Below are the code and all the weights of a small trained network. Each question names an input and a target symbol and asks about switching units off, where a switched-off unit gives its printed mean instead of its output.

import numpy as np


def w(rows, s, z=0):
    codes = np.array(rows[::2]) - 128.0
    scale = np.full(codes.shape[1], s)
    scale[-1] = z or s
    return codes * scale


def norm(h):
    return h / np.sqrt((h * h).mean(-1, keepdims=True) + 1e-5)


def f(y):
    return y / 2 * (1 + np.tanh(0.7978845608 * (y + 0.044715 * y**3)))


def softmax(a):
    e = np.exp(a - a.max(-1, keepdims=True))
    return e / e.sum(-1, keepdims=True)


def log_softmax(a):
    a = a - a.max(-1, keepdims=True)
    return a - np.log(np.exp(a).sum(-1, keepdims=True))


def net(x, mask):
    ids = ['ΓΘΞΦαβδεζησψω'.index(c) for c in x.split()]
    T = len(ids)
    res = E[ids] + P[:T]
    q, k, v = (norm(res) @ M[0].T for M in (Q, K, V))
    z = softmax(np.where(np.tri(T) > 0, q @ k.T / 2**0.5, -1e9)) @ v
    res = res + np.where(mask[0], z, O[0][:, -1]) @ O[0][:, :-1]
    y = f(norm(res) @ A[0][:, :-1].T + A[0][:, -1])
    res = res + np.where(mask[1:13], y, B[0][:, -1]) @ B[0][:, :-1]
    return log_softmax(norm(res)[-1] @ U[:, :-1].T + U[:, -1])


Q, K, V, O, A, B = {}, {}, {}, {}, {}, {}
E = w([
[168,145,147,150,149],'Γ',
[199,116,208,139,159],'Θ',
[193,103,145,93,133],'Ξ',
[159,84,219,68,103],'Φ',
[88,57,157,69,127],'α',
[140,38,138,118,141],'β',
[164,124,123,7,171],'δ',
[187,179,130,108,119],'ε',
[173,166,92,119,215],'ζ',
[102,103,99,143,204],'η',
[120,94,213,212,196],'σ',
[117,168,114,211,218],'ψ',
[91,199,64,122,218],'ω',
],0.016)
P = w([
[116,151,88,130,98],'0',
[134,101,123,145,188],'1',
[106,186,173,117,102],'2',
[173,6,153,75,210],'3',
[123,107,115,149,191],'4',
[102,180,169,116,96],'5',
[174,30,152,93,207],'6',
[114,110,112,139,196],'7',
[97,177,166,111,91],'8',
[182,15,168,80,212],'9',
],0.02)
Q[0] = w([
[118,210,138,141,2],'H0',
[162,100,183,96,108],'H0',
],0.0099)
K[0] = w([
[186,177,233,137,254],'H0',
[73,113,157,85,86],'H0',
],0.0091)
V[0] = w([
[163,91,4,222,142],'H0',
[75,137,147,134,255],'H0',
],0.0065)
O[0] = w([
[108,254,186,102,186,2],'H0',
[247,102,120,189,160,201],'H0',
],0.0074,0.00072)
A[0] = w([
[76,46,186,138,138,97],'N0',
[161,166,8,81,129,99],'N1',
[125,171,220,175,114,130],'N2',
[67,127,224,188,34,38],'N3',
[191,47,101,139,144,149],'N4',
[110,202,133,152,119,77],'N5',
[85,105,178,85,118,180],'N6',
[147,87,187,144,249,201],'N7',
[203,148,148,156,150,109],'N8',
[38,174,220,120,208,1],'N9',
[122,95,110,62,149,180],'N10',
[7,138,97,146,237,139],'N11',
],0.011,0.0067)
B[0] = w([
[112,172,105,54,159,155],'N0',
[76,105,178,135,121,133],'N1',
[79,112,81,150,123,147],'N2',
[59,166,159,118,136,136],'N3',
[141,71,58,184,141,175],'N4',
[139,124,114,97,175,132],'N5',
[191,125,94,183,109,157],'N6',
[156,5,134,91,158,252],'N7',
[130,163,146,175,131,149],'N8',
[154,161,66,39,133,149],'N9',
[140,99,137,149,173,172],'N10',
[164,132,141,153,64,188],'N11',
],0.013,0.016)
U = w([
[75,136,121,190,138,217],'Γ',
[88,79,185,201,103,71],'Θ',
[195,125,134,189,61,108],'Ξ',
[120,100,226,111,70,155],'Φ',
[84,137,136,56,110,193],'α',
[75,101,10,156,93,101],'β',
[208,130,220,82,91,70],'δ',
[140,171,157,152,122,254],'ε',
[146,163,219,128,210,71],'ζ',
[182,120,86,39,43,62],'η',
[36,95,155,122,150,96],'σ',
[146,160,55,199,183,75],'ψ',
[154,186,100,70,143,150],'ω',
],0.014,0.0067)

Each question gives the input, a string of symbols that net reads in full, and the target symbol t.
The units are the heads (2 rows each of Q, K, V and O) and the neurons (one row each of A and B). Each row of codes is followed by its name. A weight is (code - 128) times the scale printed after its matrix; where a second scale follows, it is the last column's (O, A, B and U).
mask holds one flag per unit, heads first, then neurons. A switched-off unit (its flag False) gives its mean, the last column of its rows in O or B, instead of its output. The means were averaged over made-up inputs and are rounded, as every weight is.
A unit's drop is (log p(t) with every unit on - log p(t) with that unit switched off) / (log p(t) with every unit on - log p(t) with every unit switched off).
The circuit of an input: a set's keep is (log p(t) with only the set's units on - log p(t) with every unit switched off) / (log p(t) with every unit on - log p(t) with every unit switched off). Starting from the 12 units with the biggest drops (on a tie, the unit counted first), units are removed one at a time, each time the one whose removal leaves the highest keep (on an exact tie, the one counted first), for as long as the keep stays at least 0.8.
circuit, biggest first: the units of the circuit, biggest drop first
most important unit: the unit with the biggest drop
top k neurons: the k neurons with the biggest drops, biggest first
drop of u: that unit's drop, to one decimal
input Ξ ψ Γ ε Ξ ψ ω Ξ, target η: circuit, biggest first => H0, N9, N11
input η η Ξ η Θ ζ σ ε, target ζ: circuit, biggest first => H0, N4
input ζ ω Θ ω ζ δ ω σ ω, target ω: circuit, biggest first => N7, N4, N9
input Θ α σ ω Φ ε ψ Γ η, target η: circuit, biggest first => N9, N11
input α ζ σ, target σ: circuit, biggest first => N2, N3, N9
input α σ δ ψ Ξ α ζ Ξ σ, target σ: circuit, biggest first => N2, N3, N0
input ε Ξ η ζ ε, target δ: circuit, biggest first => H0, N4, N11
input ε ψ Ξ β η δ, target δ: top 2 neurons => N4, N7
input Θ Ξ Θ, target Θ: most important unit => N2
input Ξ α α, target α: top 4 neurons => N0, N3, N11, N4
input Ξ δ ε ω α, target η: top 3 neurons => N11, N9, N6
input β ω η α Θ η Φ α, target η: top 3 neurons => N9, N11, N6
input Ξ ω Ξ Γ Γ α, target α: top 4 neurons => N0, N3, N4, N11
input Ξ ψ η ζ Θ, target η: top 2 neurons => N9, N11
input Ξ ω ω ε ε η ψ ω, target η: most important unit => N11
input α Γ ε ω η Ξ Γ β ζ, target ζ: top 2 neurons => N4, N7
input Φ Φ Φ η σ σ α ψ β, target β: top 3 neurons => N7, N0, N11
input Φ σ Φ Φ ε, target β: top 2 neurons => N4, N7
input ζ ψ ψ α Θ ε, target ε: drop of N2 => 0.1
input Ξ Γ ε Φ Γ ζ ω β Ξ, target Ξ: drop of N2 => 0.1
input Ξ η Γ, target Γ: drop of H0 => 0.2
